Table B holds the same points as the rows below and some others, measured another way and shuffled. Each row below is followed by which row of B it is.
B:
1: [  13 -122  -22   24  -89   21   25   36   66  -87    2  178  126  -19
  -82  154  -30  -71 -189  110   90   59  178   52   22  -35   -9]
2: [-190  260  140 -170  -92  -74   13    2 -134   22  -89  168  151 -207
 -279  308   84  -24 -122   88  107  -21 -249  149  -15  240  298]
3: [  59 -151   65   99  -11  -25    2  -35   20  -50  109  -12   42  155
  -16  -18  -62  -67  -56  -11  -64   90  242  -55   49  -99  -93]
4: [ -65  191   18  -35   23  115  122   95  -97  -58  -52 -267 -160   98
  184 -121  -61  -92   73  -73  -83  -37 -194  -21   -1   88  100]
5: [ -14  156  162 -170 -106  -47   -4  -72  -52  -87   69   -3  -47   18
    0   -2 -124  -22  -23   95  -68   -5  104   43   87 -152   95]
6: [  30  -59   23    6  -95  -67   15  -36   34 -154   28  173   89  -58
  -60  116  -19  -90 -195  106   96   33  209  -22   47  -53  -20]
7: [ -10  202  -15  -91  -76  -12  117   11  -26 -259  -57  -46 -125  -90
  190  -49  -47 -134 -109   68   76  -77  -14  -83   36   -7   55]
8: [ 126  -19 -100 -176 -168  106   75   51  195 -292   36   22 -143   70
  295 -130 -269  -67 -144  220   16  -25  373   39  105 -416  -98]
9: [-59  50 -47 -63 -24  79  77 113  42 -58 -50 -45  22  45  15  55 -47 -53
 -80  27  18  -1 -51  88   0  32  64]
10: [ -11    8  200  -37   -1   73  -32  -17  -88  133  139 -197  -46  281
   -8  -90 -160   30  157  -51 -260   85   68   81   62 -138   52]
11: [  10 -210  -99  -52 -137  -53  -16   53  214 -112   -7  390  298  -86
 -260  332   -7  -27 -353  204  200   72  301  161   19  -90  -30]
12: [ -68  -22  238  -83  -85  -89 -108  -87  -60  142  116  182  223   49
 -371  247  -37   61  -55   78  -72  109  118  180   49  -43  132]
13: [-165   90  -83 -110   76   12   68  171   63   55  -75 -101  142   90
 -179  158   45    1  -85  -86   13    5 -246  173  -53  200  129]
14: [-105  -24   24  122   89  -21   52   72  -67   71  -29  -73  140   78
 -180  131  116  -69  -52 -142    2   60 -167    6  -51  283   64]
15: [ -96  192 -139 -104   62  109  163  197   44 -120 -116 -284 -113  102
  182  -89  -37  -81  -23  -88   -4  -73 -248   38  -32  117   74]
16: [ -64  209  -54 -106  -66  -27  122   48  -13 -235 -112   14  -43 -154
   83   58   16 -131 -167   69  143  -83 -102  -33    4  103   98]
17: [   8  -61  117  -32  -90  -39  -33  -49    2  -26   79  134  109   40
 -138  122  -70  -24  -98   93  -15   71  203   62   57 -109   23]
18: [-147  453  121 -212  -75   47  114   29 -204  -91 -113 -142 -163 -127
  110   -4  -28  -76   41   37   -4 -108 -345   37   14  151  285]
19: [ -89   32   67   14   30  -56   22   19  -54   27    8  -25  109   57
 -169  115   49  -42  -59  -66  -11   44  -80   30   -9  147   77]
20: [  -2   76   76 -137 -103    0   13  -12   13  -91   46   23  -11   35
    9   21 -127  -28  -66  107  -30    7  125   70   71 -154   58]
21: [  89   38  133   26  -99  -58   38 -123  -79 -207   89    9 -113   -4
  153  -98  -98 -126  -57   73  -24    8  248 -163   96 -152  -45]
22: [ -32  272  271  -61  -31  -84   23 -148 -237  -66   88 -179 -163   39
   85 -129  -65  -73  107  -34 -145  -23  -46 -122   75  -12  118]
23: [  14   18 -168  -36  -69   99  141  133  108 -243  -94    4  -49  -34
  184    3  -60 -131 -178   90  127  -39   52   -1    2  -22  -21]
24: [  -3   57  -26    6  -26  -85   81  -11   12 -215  -15   12   -2  -52
   52   17   22 -131 -165   16   92  -25   59 -106   23   40  -16]
25: [-109   34   27 -187  -71   68  -10  113   67   95  -15   81  163   67
 -220  215  -78   57  -80   90  -17   48  -39  286    5  -22  153]
26: [  17  158  130  128  -61  -61  100 -115 -221 -221  -19  -12 -133 -156
  156  -50   57 -213  -58   10   72  -27   -9 -260   34  145   44]
27: [  98 -196   42  166   21   44   26  -12    8  -49  120 -117  -32  236
  101 -124  -97  -84    5  -61 -115   96  259 -100   47 -124 -148]
28: [-119  257   73 -107  -37  -67   73   -1 -108  -99  -69   -3    4 -125
  -57  106   50  -85  -87   16   70  -54 -190    2    2  175  181]
29: [  -4   50  212  -46  -62 -216  -54 -180  -67  -82  128  106   86  -12
 -175   91   -8  -38 -101   45  -16   41  194  -56   83  -73   34]
30: [ -93   61  236   97   73  -16   -8  -43 -221  176   74 -171   35  164
 -153   20   32  -28  135 -161 -175   85 -148  -11    0  186  116]
31: [ -55  352   56  -45    4   44  167   14 -187 -193  -72 -294 -276  -27
  310 -197  -28 -160   68  -68  -36 -105 -246 -161   18  132  119]
32: [  26 -129  -95   97  -21  -50   67   35   86 -181  -15  112  105  -24
  -32  100   38 -129 -230   28  138   32  165  -74    3   49  -82]
33: [ -38 -104  -34  -38  -62    7    9   75  102  -23   -9  179  197    3
 -187  220  -15  -26 -192   93   78   65  107  140    5    6   31]
34: [ 148 -195   12  208   17   12   60  -46   16 -163  116 -135 -101  205
  214 -204  -94 -140  -32  -56  -83   71  327 -214   63 -156 -216]
35: [ -58   98   98  -24  -48   53   43   26 -102   -2  -11  -34   -7   17
  -18   49  -37  -62   -5   16  -30   22  -65   38   16   65  120]
36: [  43 -139  108   70  -50  -41  -27  -64   -9  -27  111   75   87   99
  -93   53  -54  -51  -77   34  -44   91  248  -18   58  -94  -51]
37: [ 103  -14  108   -9 -115  -38   14 -105  -16 -187  105   29  -89   44
  130  -89 -142  -89  -70  109  -39   26  317  -96  106 -236  -66]
38: [ -64 -115  240   89    8  -44  -90  -63 -122  223  123   58  212  150
 -344  188   17   26   24  -53 -130  154   54   98   14   74   83]
39: [  16  -10 -119   66  -18   38  131   79   46 -216  -69  -15  -31  -25
  138   -5    7 -157 -163   18  115  -16   41  -92   -1   67  -47]
40: [  72  -60  132   71   -9   -1    7  -72  -49  -52  136 -133  -78  204
   98 -142 -116  -66   43  -38 -152   69  218  -95   73 -155  -76]
41: [  24  183  -36  -92  -58   -4  127    6    3 -290  -28 -127 -183  -24
  269 -141  -85 -134  -81   47   38  -81   40 -118   56  -79    1]
42: [ -40   77   21  -54  -16   99   66   83  -21  -20   -5 -137  -51  117
   69  -31  -88  -45   18   -7  -75   12  -54   59   14   -5   65]
43: [ -42  212  174 -101 -105  -51   30  -86 -143 -104   17   20  -60  -84
   13   30  -44  -78  -33   79   -6  -26   -6  -27   54    0  142]
44: [ -11  133 -110  -31  -71   36  156   79   15 -280 -119   11  -88 -136
  190    4   -5 -168 -175   77  159  -73  -36  -80    6   74   33]
45: [ -16  -19  137 -130 -125   70  -47    5    7   68   72   92   78   99
 -123  110 -155   39  -21  136  -95   79  158  195   62 -180   95]
46: [ -25  160  191  -62  -60  -56   11  -95 -136  -63   65  -52  -66   14
   11  -23  -61  -60   16   21  -74    3   18  -42   65  -29   98]
47: [-150  122 -146  -44   65  124  144  234   31  -13 -158 -150   40   43
   -3   91   43  -68  -74  -83   59  -25 -321  116  -76  259  128]
48: [ -78  110  134  -33  -15  109   34   47 -127   98   12 -130  -27  117
  -21   14  -65  -21   91  -33 -125   36 -126   88    8   65  146]
49: [-126  -84  -11   38   75   61   20  149   23  176  -21  -41  213  164
 -262  197   48   12  -42  -97  -42   95 -140  178  -57  191   86]
50: [-148  217   79 -122  -35  -18   51   44  -97    9  -70   11   69  -77
 -146  170   43  -39  -60   12   37  -15 -227  106  -15  191  217]
51: [ -45 -353  148  203   -5  -92 -126  -41  -12  239  112  320  445   83
 -560  401  107   15 -158   -8   16  224  201  135  -14  137    5]
52: [  81 -167  163  199  -24  120    3  -36 -123   64  124  -94  -49  219
   75  -98 -113  -76  101  -33 -171  128  203  -65   51  -90  -62]
53: [ 100  -58  248   14  -38    8  -53 -127  -81   22  225 -173 -122  301
   99 -201 -216   -6  140  -15 -279   95  314  -50  124 -312  -67]
54: [  79  -75   43  -41 -117   45   15  -16   57 -121   80   48  -32   88
   85  -33 -162  -51  -79  123  -39   43  297   14   81 -247  -53]
55: [ -56  -64   75   51   37  165   21  111  -56  172   32 -163   33  248
  -53    9  -79    0  101  -83 -166   97  -64  128  -10   45   62]
56: [ -11  138   86  145   13 -124  112  -96 -187 -209  -25  -63  -84 -113
   96  -41  117 -211  -82  -79   80  -29  -68 -278   11  223   18]
57: [   9   18 -126  -50  -21  125  120  143  100 -158  -45 -125  -82   99
  197  -78 -105  -85  -78   24   10  -20   35   24   12  -66  -25]
58: [-124  257   22  -88  -14  128  126  124 -125  -23 -117 -165  -92  -13
   90   10  -18  -82   36  -23  -14  -49 -309   62  -25  184  200]
59: [  12 -198  106   48  -57   92  -49   24   13  130   95   79  144  178
 -163  119 -101   13  -15   51 -101  140  200  139   32 -103    2]
60: [-48 -90 -83  69  33 181  83 186  36  58 -53 -99  59 160  -1  54 -35 -51
 -22 -53 -33  67 -75 109 -38 101  24]
61: [   8  370  200  -47  -85 -107  108 -168 -253 -293    4 -140 -285 -150
  283 -187  -29 -188   15   22   -1 -109  -52 -275   82   22   99]
62: [  87 -130   62   41  -56  -60   -8  -71   48 -117  115   50   34  103
    2  -12  -89  -66 -106   52  -29   64  318  -61   76 -178 -101]
63: [ -86   59    7   71    2  -26   81   45  -80  -61  -78   47   92  -86
  -93  154  112 -122 -131  -27  108    7 -135  -31  -35  260   91]
64: [-37 -33  53  43  20  43  32  45 -34  43  31 -84  44 141 -54  31 -33 -42
  -3 -55 -73  65   0  36   5  50  30]
65: [ -91   -5   -9   17   42   98   58  137  -12   76  -36 -102   73  134
  -80   79    3  -32   -8  -75  -47   48 -140  105  -34  140   78]
66: [ -78  128  157    1  -94  -29   22  -54 -173  -20  -28  131   65 -139
 -132  180   43  -86  -74   68   59   18  -74    7   13  160  171]
67: [-161 -255   -3  104   59   67  -47  170   49  320  -23  171  438  135
 -532  423  111   54 -118  -63   15  182 -103  303  -91  279  112]
68: [ -85  -41   52  -31   35  160   11  143    0  194   29 -152   68  263
 -106   47  -95   44   84  -62 -168   95  -84  208  -10   18   89]
69: [  91  400  126 -179 -157  -36  139 -142 -143 -440   19 -189 -434 -109
  520 -336 -189 -183   14  130  -23 -158  107 -253  140 -241   36]
70: [  -2 -190 -213  -58   -7   -9   47  148  288 -127  -18  107  197   96
 -109  151  -34  -25 -276   56  115   41  195  128   -4  -82  -99]
71: [  57 -224  113   -9  -72  149  -66   35   63  142  154   -1   72  310
  -71    7 -224   61   52   71 -209  155  306  187   70 -292  -38]
72: [  67   10   34  -83  -34  -54   28  -41   82 -178  108 -106  -87  156
  135 -145 -155  -48  -59   30  -84    4  254  -51   94 -258  -85]

[-108  -69  285  -73   54 -101 -186  -28 -201   45 -214   37   51 -140
  114 -128  105   18  170   48   61   50    2 -274  -23   -7   27 -101]
15
[  -7 -186  108 -110  108  -45   17   47  -45 -103 -134  169  160  108
  136   36   25   15   11   81  175  100  -85  -38  115   80 -148 -216]
11
[ -28 -187  205 -192   88   26 -128   17  -91    3 -225  138  271 -149
  225 -211  -15   64   42   49  225  117 -146 -122  -44   29 -137 -213]
39
[ 104   -8  -24 -157  129  220   79   71   80   34   21  -26  124   16
   84  -58  -24  125 -203 -102   67   10 -172  -48 -103  -14  -29   -2]
3
[   4   53   65   81    0 -201   26  -50 -122  -22   71   -6 -288  181
 -184  331  186  -62   26  -99 -139    0  114  -44  145  -27  131   91]
43
[ -87 -119   56   33 -145   92  -49  124   52 -225 -224  217  278   11
   50  -57 -157   65  207   90  161  -82 -173   80    7  -25 -175 -275]
7
[ -25  -83  149 -123  105   83  -54   57  -51   -6 -160   59  186  -52
  166 -144   12   93   18   44  133   39 -120 -172  -37   11  -65 -131]
57
[  11   -2  -52   -1  -88  -18   42  -10   30  -90   45   31 -100  111
 -162  213  -31  -27  -20 -133  -45  -45  -13  132  -43   -4   -2  -21]
5
[  32  179 -208  116  -49  478  231  283  310 -197   19  -44  181  216
  -55    7 -180  235  -58   -7  -56 -313 -245    2 -105 -104  -28  -11]
59
[  37 -144  306 -244  429 -329  -33 -138 -334  204  -30  -33 -195   84
  190  109  399  -59 -149   22   45  322  158 -409  202  155   87   16]
32
[ -91  -28  299  -35  -45 -571 -244 -317 -419  155   17  -41 -525  -79
 -237  316  316 -242  142 -196 -177  170  336 -112   31   26  235  115]
18
[  21   37    1 -129   79 -297   43 -210 -156  100  202 -178 -503  161
 -258  395  185 -171 -179 -243 -221   94  275  -15 -104  142  169  143]
12
[   4  170  -92   67 -253  335  -25  103  170  -61   -2  -49   89 -121
 -164  -75 -207  142   39 -204  -82 -252 -201  119 -291 -195   51   59]
30
[  55 -198  105 -259  -32   60 -146  -55  -28   43 -120  149  251 -249
  129 -177 -116   32  -67 -141  231  144 -200  127 -179  -16 -148 -165]
1
[ 51   4 -48 -37   5  80  83  47  57 -58  37  16  -6 121 -60 132 -13  43
 -84 -94  -7 -36 -77  49 -20 -13 -14 -14]
17
[  62  161 -104   12  -82  196   65   39  106    1  115 -116 -101   31
 -177  100  -51   84 -109 -221 -136 -151  -82   50 -186 -105  104  138]
38
[-106 -124  204 -200  -62 -214 -227 -176 -201   60 -126    9  -81 -206
  -28  -40    4 -109   90 -109   37  106   94  -42 -231   90   -5 -124]
31
[ -53    2  110 -102 -112  158 -161   17   -7   17 -147    1  159 -251
   32 -224 -122   90   82 -101   58  -67 -145  -44 -274  -82  -14  -75]
49
[ -79 -142 -143    0 -237  168   64  142  213 -342 -146  216  284  127
  -56   52 -329   24  124   40  158 -148 -181  323 -122   60 -276 -347]
69
[  76  -30  -23 -197  -53  -31  -49 -142  -32   93  104  -48 -133 -103
 -125   99  -33  -51 -178 -296  -23   70  -13  159 -239    8   29   53]
45
[-133   -6   25  238 -344  130  -82  171   92 -303 -229  243  241    5
  -99   -1 -202   80  371   68   76 -236 -195  160   34 -166 -115 -218]
28
[  91   14  -54    7  100  220  157  163  119  -91    8   51  134  186
   54   70    3  148 -111   -9   51  -60 -188  -37   99  -58  -41  -25]
72
[  10  -16  225    2  181 -205  -41  -43 -229   78  -31   17 -171   92
   26  156  300   -2   24   -2  -34  113   68 -269  234  -29  128   67]
56
[ 165  179 -134  -59   77  446  152  154  208   58  125 -135   98   16
   -4  -66  -63  232 -267 -199  -50 -142 -259  -45 -175 -153   79  166]
52
[ -83  -51  171 -157  -14  -12 -163  -57 -113   49 -148  -24   44 -185
   46 -150  -23   12   69  -63   41   24  -12 -130 -231   35    0  -98]
14
[  -5  -88  -30    5  -48  185   66  159  122 -198 -126  171  273  103
   59   -8 -131  102   52   60  147  -76 -212   81   31  -24 -165 -207]
6
[   6  -50  122 -188  -11  -19 -140 -101  -98  104  -46  -23  -11 -193
    3  -78    1   -4  -47 -170   36   76  -33  -32 -218   -2   25  -13]
42
[  72   71  -51  -57   33  194   73   64   81    2   54  -58   16   40
  -36   31  -25  104 -131 -134  -33  -69 -124  -13 -113  -60   33   55]
51
[ 177  160 -155  -96  101  357  175   96  179   77  181 -155   -8   68
  -53   34  -31  173 -326 -236  -83  -96 -188   -6 -172 -101   89  191]
71
[-169 -154  336 -208  -27 -187 -317 -137 -262   80 -277   42   62 -321
  115 -237   14  -58  207   -1  115  115   50 -200 -231   73  -29 -195]
47
